Below are the code and all the weights of a small trained network. Each question names an input and a class and asks about switching units off, where a switched-off unit gives its printed mean instead of its output.

import numpy as np


def w(rows, s, z=0):
    codes = np.array(rows[::2]) - 128.0
    scale = np.full(codes.shape[1], s)
    scale[-1] = z or s
    return codes * scale


def norm(h):
    return h / np.sqrt((h * h).mean(-1, keepdims=True) + 1e-5)


def f(y):
    return np.maximum(y, 0)


def log_softmax(a):
    a = a - a.max(-1, keepdims=True)
    return a - np.log(np.exp(a).sum(-1, keepdims=True))


def net(x, mask):
    res = np.array(x, float).reshape(1, 3) / 4 @ E
    u = 0
    for l in range(3):
        y = f(norm(res) @ A[l][:, :-1].T + A[l][:, -1])
        res = res + np.where(mask[u : u + 7], y, B[l][:, -1]) @ B[l][:, :-1]
        u += 7
    return log_softmax(norm(res)[-1] @ U[:, :-1].T + U[:, -1])


A, B = {}, {}
E = w([
[104,211,150,136,204,129],'x0',
[96,254,84,219,101,170],'x1',
[131,179,47,50,169,129],'x2',
],0.0025)
A[0] = w([
[59,172,62,204,86,152,175],'L0N0',
[52,176,60,142,107,222,1],'L0N1',
[94,118,80,45,110,132,31],'L0N2',
[115,205,115,207,78,192,19],'L0N3',
[109,128,184,242,88,133,147],'L0N4',
[130,149,252,167,177,123,83],'L0N5',
[151,125,67,121,59,223,215],'L0N6',
],0.0041,0.0027)
B[0] = w([
[182,124,52,145,150,34,254],'L0N0',
[180,227,130,163,107,135,180],'L0N1',
[98,68,90,206,121,59,156],'L0N2',
[63,23,164,39,174,163,201],'L0N3',
[48,69,88,2,159,153,238],'L0N4',
[227,200,108,107,70,15,193],'L0N5',
[188,109,167,178,101,47,229],'L0N6',
],0.0041,0.0033)
A[1] = w([
[26,170,160,104,214,124,168],'L1N0',
[181,201,106,112,175,203,94],'L1N1',
[124,84,163,85,95,198,2],'L1N2',
[58,145,76,225,84,134,111],'L1N3',
[98,30,102,150,75,116,200],'L1N4',
[199,111,252,84,96,147,83],'L1N5',
[103,181,82,70,208,143,177],'L1N6',
],0.0045,0.0026)
B[1] = w([
[124,28,187,85,33,242,193],'L1N0',
[45,93,111,220,170,72,162],'L1N1',
[23,97,209,185,54,239,133],'L1N2',
[254,36,117,93,32,99,148],'L1N3',
[86,146,102,239,191,201,253],'L1N4',
[157,210,93,84,54,170,181],'L1N5',
[39,82,180,139,121,190,234],'L1N6',
],0.0038)
A[2] = w([
[214,37,81,94,170,152,30],'L2N0',
[93,173,136,241,180,127,7],'L2N1',
[143,66,129,172,97,95,29],'L2N2',
[139,129,181,137,18,253,28],'L2N3',
[73,69,204,50,130,143,169],'L2N4',
[210,148,117,193,131,179,64],'L2N5',
[219,176,178,89,82,21,198],'L2N6',
],0.0054,0.0013)
B[2] = w([
[45,149,87,191,137,148,194],'L2N0',
[72,44,85,136,154,157,175],'L2N1',
[93,165,125,115,182,140,177],'L2N2',
[158,134,212,2,163,113,185],'L2N3',
[201,166,175,107,101,119,255],'L2N4',
[184,144,193,65,86,159,154],'L2N5',
[208,184,70,221,79,36,213],'L2N6',
],0.0059,0.0045)
U = w([
[134,59,243,20,140,240,129],'0',
[3,20,16,234,206,226,251],'1',
[228,218,30,244,37,40,51],'2',
],0.0049,0.0016)

Each question gives the input, the list of numbers given to net, and the class t.
The units are the neurons (one row each of A and B). Each row of codes is followed by its name. A weight is (code - 128) times the scale printed after its matrix; where a second scale follows, it is the last column's (A, B and U).
mask holds one flag per neuron, layer by layer. A switched-off neuron (its flag False) gives its mean, the last column of its row in B, instead of its output. The means were averaged over made-up inputs and are rounded, as every weight is.
A unit's drop is (log p(t) with every unit on - log p(t) with that unit switched off) / (log p(t) with every unit on - log p(t) with every unit switched off).
The circuit of an input: a set's keep is (log p(t) with only the set's units on - log p(t) with every unit switched off) / (log p(t) with every unit on - log p(t) with every unit switched off). Starting from the 12 units with the biggest drops (on a tie, the unit counted first), units are removed one at a time, each time the one whose removal leaves the highest keep (on an exact tie, the one counted first), for as long as the keep stays at least 0.8.
circuit, biggest first: the units of the circuit, biggest drop first
unit that matters most: the unit with the biggest drop
top k neurons: the k neurons with the biggest drops, biggest first
top k neurons in layer l: the k neurons of layer l with the biggest drops, biggest first
drop of u: that unit's drop, to one decimal
input [7,-3,-3], class 2: circuit, biggest first	(L0N5)
input [2,3,-1], class 0: circuit, biggest first	(L0N3; L2N4)
input [-1,0,-2], class 0: top 2 neurons in layer 0	(L0N0; L0N2)
input [3,8,-2], class 0: top 2 neurons	(L0N3; L1N0)
input [-7,0,6], class 1: top 3 neurons in layer 0	(L0N5; L0N0; L0N2)
input [-6,2,-6], class 1: circuit, biggest first	(L0N4; L1N4)
input [6,-5,0], class 2: top 2 neurons	(L0N5; L0N4)
input [7,-6,0], class 2: top 4 neurons	(L0N5; L0N4; L1N4; L0N3)
input [-1,1,-6], class 1: top 4 neurons	(L1N4; L0N5; L1N6; L2N6)
input [7,-4,-5], class 2: top 2 neurons	(L0N5; L2N6)
input [-7,8,-4], class 1: top 2 neurons	(L0N3; L0N4)
input [0,-6,7], class 1: top 4 neurons	(L0N2; L2N0; L2N3; L0N4)
input [3,-7,0], class 2: top 2 neurons	(L0N4; L0N3)
input [-7,-1,4], class 1: top neuron in layer 1	(L1N4)
input [3,-1,8], class 0: top 2 neurons in layer 1	(L1N0; L1N4)
input [4,-6,0], class 2: top 3 neurons	(L0N4; L0N3; L1N4)
input [1,5,-3], class 0: top 2 neurons	(L0N3; L0N4)
input [4,8,6], class 1: top 2 neurons in layer 2	(L2N1; L2N6)
input [-3,6,0], class 1: top 2 neurons	(L0N3; L0N4)
input [8,-5,-4], class 2: unit that matters most	L0N5
input [-1,-1,-3], class 0: top 3 neurons	(L0N0; L0N2; L2N6)
input [5,1,0], class 0: top 2 neurons	(L0N6; L1N4)
input [4,1,3], class 1: top 2 neurons in layer 1	(L1N1; L1N5)
input [7,8,-1], class 0: top 3 neurons	(L0N3; L1N0; L1N6)
input [-1,-7,4], class 1: top 2 neurons in layer 2	(L2N0; L2N6)
input [5,3,-1], class 0: drop of L0N3	0.9
input [-4,-8,4], class 1: unit that matters most	L2N0
